Below are the code and all the weights of a small trained network. Each question names an input and a class and asks about switching units off, where a switched-off unit gives its printed mean instead of its output.

import numpy as np


def w(rows, s, z=0):
    codes = np.array(rows[::2]) - 128.0
    scale = np.full(codes.shape[1], s)
    scale[-1] = z or s
    return codes * scale


def f(y):
    return np.maximum(y, 0)


def log_softmax(a):
    a = a - a.max(-1, keepdims=True)
    return a - np.log(np.exp(a).sum(-1, keepdims=True))


def net(x, mask):
    res = np.array(x, float).reshape(1, 5) / 4 @ E
    y = f(res @ A[0][:, :-1].T + A[0][:, -1])
    res = res + np.where(mask, y, B[0][:, -1]) @ B[0][:, :-1]
    return log_softmax(res[-1] @ U[:, :-1].T + U[:, -1])


A, B = {}, {}
E = w([
[3,108,61,75,133,92,63],'x0',
[166,85,128,106,11,95,187],'x1',
[125,104,2,200,101,190,210],'x2',
[191,111,175,252,126,29,121],'x3',
[99,247,78,104,87,59,241],'x4',
],0.0082)
A[0] = w([
[177,138,153,198,103,134,147,121],'neuron 0',
[45,108,10,87,139,146,102,146],'neuron 1',
[202,143,162,149,92,64,169,179],'neuron 2',
[162,115,203,140,123,83,163,152],'neuron 3',
[150,99,85,110,129,94,111,86],'neuron 4',
[110,131,128,171,166,99,78,242],'neuron 5',
[177,107,126,119,100,115,177,83],'neuron 6',
[147,59,160,112,139,195,51,79],'neuron 7',
[96,80,144,168,114,71,65,85],'neuron 8',
[97,166,31,93,139,140,187,188],'neuron 9',
[100,240,159,53,142,119,94,252],'neuron 10',
[83,158,85,102,81,176,177,197],'neuron 11',
[87,41,129,119,182,170,98,86],'neuron 12',
[178,125,81,173,182,133,107,115],'neuron 13',
],0.013,0.0039)
B[0] = w([
[222,132,91,156,37,158,117,195],'neuron 0',
[186,107,10,167,93,34,117,248],'neuron 1',
[173,111,75,152,173,68,101,218],'neuron 2',
[133,74,147,150,143,91,48,193],'neuron 3',
[181,90,131,152,189,159,147,144],'neuron 4',
[55,219,232,191,149,123,158,196],'neuron 5',
[171,236,115,151,138,68,105,172],'neuron 6',
[141,208,156,50,86,175,38,217],'neuron 7',
[79,188,224,130,167,177,182,190],'neuron 8',
[203,110,102,151,50,88,255,230],'neuron 9',
[64,87,250,217,216,64,184,214],'neuron 10',
[195,240,139,140,30,118,220,215],'neuron 11',
[228,197,82,98,60,157,60,207],'neuron 12',
[53,192,114,143,154,214,158,175],'neuron 13',
],0.0075,0.015)
U = w([
[90,102,113,187,121,162,139,103],'0',
[197,120,89,111,87,129,44,90],'1',
[127,81,162,85,184,239,121,77],'2',
[59,107,202,102,179,60,130,111],'3',
[150,124,190,182,158,180,194,254],'4',
[165,112,128,137,85,102,245,134],'5',
[127,162,213,88,99,216,122,134],'6',
],0.012,0.0059)

Each question gives the input, the list of numbers given to net, and the class t.
The units are the neurons (one row each of A and B). Each row of codes is followed by its name. A weight is (code - 128) times the scale printed after its matrix; where a second scale follows, it is the last column's (A, B and U).
mask holds one flag per neuron, in row order. A switched-off neuron (its flag False) gives its mean, the last column of its row in B, instead of its output. The means were averaged over made-up inputs and are rounded, as every weight is.
A unit's drop is (log p(t) with every unit on - log p(t) with that unit switched off) / (log p(t) with every unit on - log p(t) with every unit switched off).
The circuit of an input: a set's keep is (log p(t) with only the set's units on - log p(t) with every unit switched off) / (log p(t) with every unit on - log p(t) with every unit switched off). Starting from the 12 units with the biggest drops (on a tie, the unit counted first), units are removed one at a time, each time the one whose removal leaves the highest keep (on an exact tie, the one counted first), for as long as the keep stays at least 0.8.
units of the circuit, in order: the units of the circuit, biggest drop first
top k neurons: the k neurons with the biggest drops, biggest first
drop when u is switched off: that unit's drop, to one decimal
input [-4,-4,-7,-3,8], class 3: units of the circuit, in order -> [neuron 10]
input [1,6,3,6,-8], class 6: units of the circuit, in order -> [neuron 1; neuron 7]
input [-2,0,0,2,1], class 1: units of the circuit, in order -> [neuron 10; neuron 9]
input [4,-8,-6,-6,-8], class 6: top 4 neurons -> [neuron 10; neuron 5; neuron 12; neuron 7]
input [6,-7,8,5,-2], class 0: units of the circuit, in order -> [neuron 11; neuron 13]
input [-6,0,-4,-3,5], class 4: top 3 neurons -> [neuron 1; neuron 10; neuron 9]
input [-5,2,-4,-3,2], class 4: top 2 neurons -> [neuron 1; neuron 7]
input [-6,3,-8,7,5], class 1: top 3 neurons -> [neuron 0; neuron 3; neuron 2]
input [-8,1,1,-6,-6], class 6: top 2 neurons -> [neuron 1; neuron 2]
input [-5,-1,5,0,-7], class 1: top 2 neurons -> [neuron 8; neuron 10]
input [3,-7,-6,-1,-3], class 6: top 4 neurons -> [neuron 12; neuron 7; neuron 2; neuron 3]
input [1,3,4,7,-6], class 4: top 2 neurons -> [neuron 8; neuron 1]
input [-1,4,-4,3,-8], class 6: top 2 neurons -> [neuron 8; neuron 1]
input [8,-8,-2,3,6], class 3: units of the circuit, in order -> [neuron 10]
input [8,8,-6,0,-3], class 3: top 2 neurons -> [neuron 11; neuron 0]
input [5,8,-5,-1,-5], class 6: drop when neuron 8 is switched off -> 0.2
input [0,-6,-5,5,7], class 3: drop when neuron 0 is switched off -> 0.0
input [6,-4,-1,7,0], class 3: drop when neuron 0 is switched off -> 0.2
